[128 = 0]

[104 114 132 143 144 138 181 112 107 124 131 138 156 148 145 119 112 122
 124 108 128 156 134 117 120 126 153  98 190 138 105 131] : M/sl
[154 135 195 106 102 133 123 147 124 119 134 134 168 144 122 147 131 114
 147 107 126 109 117 124 134 135 118 162 123 135 174 151] : R/sl
[125 141 143 131 138 140 140 136 130 117 157 125 123 139 130 135  98 134
 148 123 107 129 149 118 139 121 107 123 113 135 127 132] : R/pn
[120 125 151 132 117 119 148 110  88 118 124 128 176 139 137 136 127 128
 145 115 126 131 129 144 136 120 134 154 124 133 140 135] : M/Dg
[153 156 191  83 123 137 132 155 105 106 124 152 251 168 139 157 136 147
 199  78 117  93 105 169 144 136 140 160 119 131 182 117] : R/rp
[146 132 130  81  68 105  95 101 130 121  90 149 150 125 113 152 156  89
 124 148  99  93 110 123 135 133 115 161 119 148 179 137] : M/sl
[138 138 147 112  95 139 127 114 124 130 122 132 182 140 136 137 153  91
 129 110 121 104 122  98 138 136 121 150 124 136 178 144] : M/sl
[167 139 167  95 108 124 131 136 115 113 109 139 215 156 125 147 134 135
 185  81 113  94 110 128 134 143  99 166 123 143 188 126] : R/sl
[136 125 118 151 115 149 159  96 111 130  77 119 140 128 136 115 152 125
 121 119 141 122 127 155  82 130 152  94 140 136 150  94] : M/zt
[152 134 142  99  92  99 120 125 109 117 114 142 186 147 128 155 133 142
 154 109 135  88 111 143 142 119 142 136 117 132 172 121] : M/sl
[146 120 137 146 106 124 123 132 125 140 109 128 159 121 125 139 144 125
  98 113 121 156 118 108 127 152 124 144 143 133 160 151] : R/Dg
[116 140 142 125 108 113 155 106 124 131 135 153 162 150 131 135 138 115
 134 113 139 134 139 144 134 108 139 121  93 147 146 126] : M/Dg
[124 133 138 126 130 120 157 121 119 128 128 147 174 152 132 133 129 118
 143 105 130 134 129 126 131 127 145 123 134 128 130 129] : M/sl
[153 139 133 121 114 138 136 152 110 117 130 185 202 141 124 128 125 126
 163  98 113 121 121 135 133 130 120 148 126 150 162 124] : R/sl
[119 126 113 128 119 138 135 133 107 118 102 117 132 140 130 109 145 120
 115 122 143 115 121 152 117 126 152 102 134 121 144 101] : M/zt
[122 118 129 136 108 111 154 102 120 130 105 132 137 129 145 126 129 111
 115 149 131 129 128 124 129 127 135  99 121 120 138 125] : M/rp
[117 115 137 120 135 130 166 146 103 124 138 132 171 147 118 125 129 120
 145 100 134 133 119 137 108 129 123 129 125 144 130 128] : R/rp
[114 132 155 112 154 136 166 142 114 107 156 142 193 165 135 144 131 178
 167  98 120 134 115 147 136 117 130 131 123 142 115 131] : R/sl
[159 129 149 106 104 115 205 138 135 125 119 141 165 171 133 139 159 127
 134 117 111 102 119 124 143 127 124 158 127 146 170 135] : R/Dg
[145 140 141 105 106 135 107 121 111 121 111 120 158 125 107 148 146  97
 127 103 107 112 118 105 146 129 110 166 141 137 175 151] : R/sl
[154 122 159 104 120 112 136 140 120 108 105 140 209 147 133 134 139 121
 169 108 126 112 124 134 129 134 133 148 118 137 178 121] : M/sl
[140 119 139 119 100 124  83  99 146 126 134 136 118 113 120 136 117  77
  66 135 129 126 135  97 156 138 100 164 130 123 160 137] : R/rp
[252 131 133  98  92 132 108  88 138 123 101 129 141 107 118 142 154 105
 118 108 114  77 116 100 117 140 122 175 128 139 179 127] : R/Dg
[123 145 154 142 116 117 155 139  99 124 132 149 204 148 144 162 115 167
 162 105 125 122 128 144 146 127 152 115 138 125 142 120] : M/sl
[134 128 147 116 107 124 123 103 128 123 117 128 173 126 122 133 147  90
 128 115 122 120 124 106 149 186 126 155 128 141 165 146] : R/rp
[112 125 140 117 135 152 184 125 113 119 129 138 155 140 144 133 121 156
 127  92 128 158 128 124 124 126 139 136 129 134 117 126] : M/sl
[134 143 141 154 110 101 161 101 125 116  88 139 181 142 138 122 130 127
 148 133 136 149 136 132 135 134 141 117 136 121 133 130] : M/sl
[171 134 129  92  99 136 103 158 113 106 110 135 206 151 100 152 141 159
 213 109 126  72 108 168 110 148 131 172 119 148 185 105] : R/zt
[163 131 158 101  76 135 125  92 115 111 107 122 199 144 118 145 157  72
 140 105 161  94 127 116 126 140 107 145 124 124 199 124] : M/sl
[154 146 112 107  89 116 113 117 126 129  72 137 135 131 124 128 125 110
 139 127 148  94 161 145 116 125 138 131 132 120 175 113] : M/zt
[160 124 135 108 103 151 120 150 111 123  89 107 158 126 111 131 153 116
 165 107 130  93 108 149 106 132 120 157 133 135 178 104] : R/zt
[126 139 147 134 119 125 139 108 114 122 118 134 190 150 141 141 122 122
 143 119 125 118 104 125 133 128 126 129 121 138 151 133] : M/sl
[ 96 118 137 198 107 125 164  77 146 124  94 117 134 128 144 122 146  88
  82 114 133 158 145  72 128 112 119 103 136 125 116 146] : M/Dg
[131 138 192 107 115 128 140  95 112 115 150 142 214 159 126 161 118 120
 179  99 137 124 119 126 142 135 135 137 124 142 168 127] : M/rp
[133  88 121 152 121 156 142 125 164 152 110 112 120 104 119 139 163 114
 112 124 142 133 118 118 114 139 120 169 139 132 139 122] : R/zt
[ 75 103 136 167 105 118 190  83 129 134 116  98 124 111 148 111 157  73
  35 123 159 145 139  74 123 123 128  80 165 126 110 144] : R/rp
[138 145 166  94 127 125 133 142 113 120 118 137 207 152 134 156 145 142
 162  94 118  85 113 140 135 129 136 155 116 138 160 131] : R/sl
[157 135 143 123 128 128 128 118 127 117 130 135 172 140 119 150 134 137
 145 118 118 109 113 124 130 128 129 159 123 132 163 135] : R/sl
[124 117 132 128 110 149 159 105 130 137 111 112 122 146 135 115 142  88
  67 124 153 146 137  62 120 122 120 117 157 129 104 144] : R/sl
[196 134 114  91  59 116  83 127 169 136  69 119 103 101  90 127 187  30
  89 130 139  54 110  82 124 135 107 159 147 137 185 145] : R/zt
[121 126 156 123 112 115 173  93 129 131 116 139 182 143 146 142 138 143
 179 109 132 129 128 116 145 117 146 124 127 141 136 142] : M/Dg
[146 141 142  94 132 111 141 162  82 126 134 118 192 138 118 131 116 142
 158  93 125  96 154 147 106 128 144 153 123 141 160 113] : R/zt
[133 131 131 143 105 114 128  95 135 136 100 124 127 110 134 100 142  71
  89 132 126 136 129  88 133 126 124 117 138 133 142 148] : M/sl
[116 116 128 119 116 115 149 107 107 175 113 136 143 130 135 151 140 124
  18 106 141 109 123 123 133 117 140 139 128 130 140 140] : M/sl
[145 137 155 112 118 122 155 148 119 108 142 141 210 151 137 151 118 170
 174  85 111  99 116 143 141  99 134 145 136 146 162 133] : R/rp
[116 143 125 121 143 125 123 109  95 127 116 144 146 140 128 145 134 115
 123 137 139 118 132 120 134 129 127 127 129 130 133 125] : M/sl
[141 133 122 187 111 129 131 118 131 130 118 128 130 111 121 115 138 124
 107 111 139 110 126 104  87 132 129 135 142 137 160 121] : R/zt
[109 122 153 134 113 111 148  82 132 131 107 130 147 127 130 127 137 105
  92 128 128 141 128 118 107 120 136 112 123 125 143 133] : M/sl
[145 113 137 133  97  97 109  90 144 145 112 120 143 126 123 137 132  95
 101 130 125 130 117 103 128 134 122 133 125 127 166 130] : M/rp
[125 142 153  80 109 151 140 129 104 107 128 132 219 153 133 144 121 120
 172  95 166 100 121 138 135 137 137 150 108 137 155 111] : R/sl
[141 134 130 125 113 124 134 110 143 130 106 123 137 120 129 140 141 107
 105 112 120 129 131  94 133 127 121 148 141 134 217 141] : R/sl
[133 121 169 103 132 148 180 160 100 121 134 139 233 165 150 146 110 173
 178  65 120 131 130 156 117 129 132 145 124 142 150 132] : R/sl
[131 131 137 117 102 128 117 102 147  88 106 116 122 127 137 130 148 103
 100 132 137 129 112 131 125 133 112 136 146 153 138 134] : M/rp
[125 126 141 130 115 134 133 115 120 144 120 134 156 127  79 138 132 102
 123 106 108 135 114  99 144 131 122 132 127 133 181 156] : R/rp
[149 126 143 117 113 121 100 109 142 127 137 128 133 128 114 126 138 136
 131 122 119 112 126 117 138 131 101 160 129 143 146 147] : R/rp
[139 143 131  84 115 124 153 143 116 122 105 111 151 147 112 109 139 151
 147  96 128  95 128 113 111 154 143 132 111 136 147 117] : R/zt
[162 144 154 113  93 102 103 127 128 112  93 145 196 118 122 168 126 147
 166 124 119 108 111 162 135 127 124 161 129 134 170 137] : M/Dg
[139 146 120 112 123 163 143 128 109 127  93 138 161 158 121 129 140 126
 135 120 155 116 118 150 121 126 144 128 139 123 139 111] : M/zt

[129 152 150 131 117 122 126 144 125 115 162 113 135 108 115 118 148 131
 126 133 151 110 132 153 109 129 130 138 129 132 126 142] : (76)/<69>
[109 134 132 111 139 125 138 149 133 130  97  75 125 134 123 110 108 153
 112 102 131 130 108 141 138 118 128 131 135 127 119 113] : (68)/<69>
[150 131 120 124 139 130 131 130 136 140 106 119 126 152 114 112 122 125
 128 109 139 134 134 125 137 119 124 124 121 141 128 119] : (68)/<74>
[117 140 141 119 134 121 106 147 144 133 158 119 141 125 134 114 133 146
 130 106 132 111 131 128 114 126 141 132 125 134 120 119] : (67)/<69>
[113 122 114 115 170 122 121 139 129 116 138 138 126 127 100 115 136 117
 120 191 146 117 136 143 152 126 117 122 133 105 159 138] : (68)/<74>
[149 134 133 108 106 129 124 137  98 145  94 118 167 118 135 148 117 108
 137  98 122 142 133  93 130 133 123 135 121 164  91  51] : (76)/<69>
[124 135 120 111 154 135 122 127 133 150  98 133 150 144 130 118 114 121
 125  84 136 134 137 109 148 123 128 123 120 147 131 102] : (68)/<74>
[144 143 128 110 124 121 117 147 113 131 109 133 153 130 117 126 151 112
 132  68 134 129 144 146 116 130 127 133 107 141  98 107] : (76)/<69>
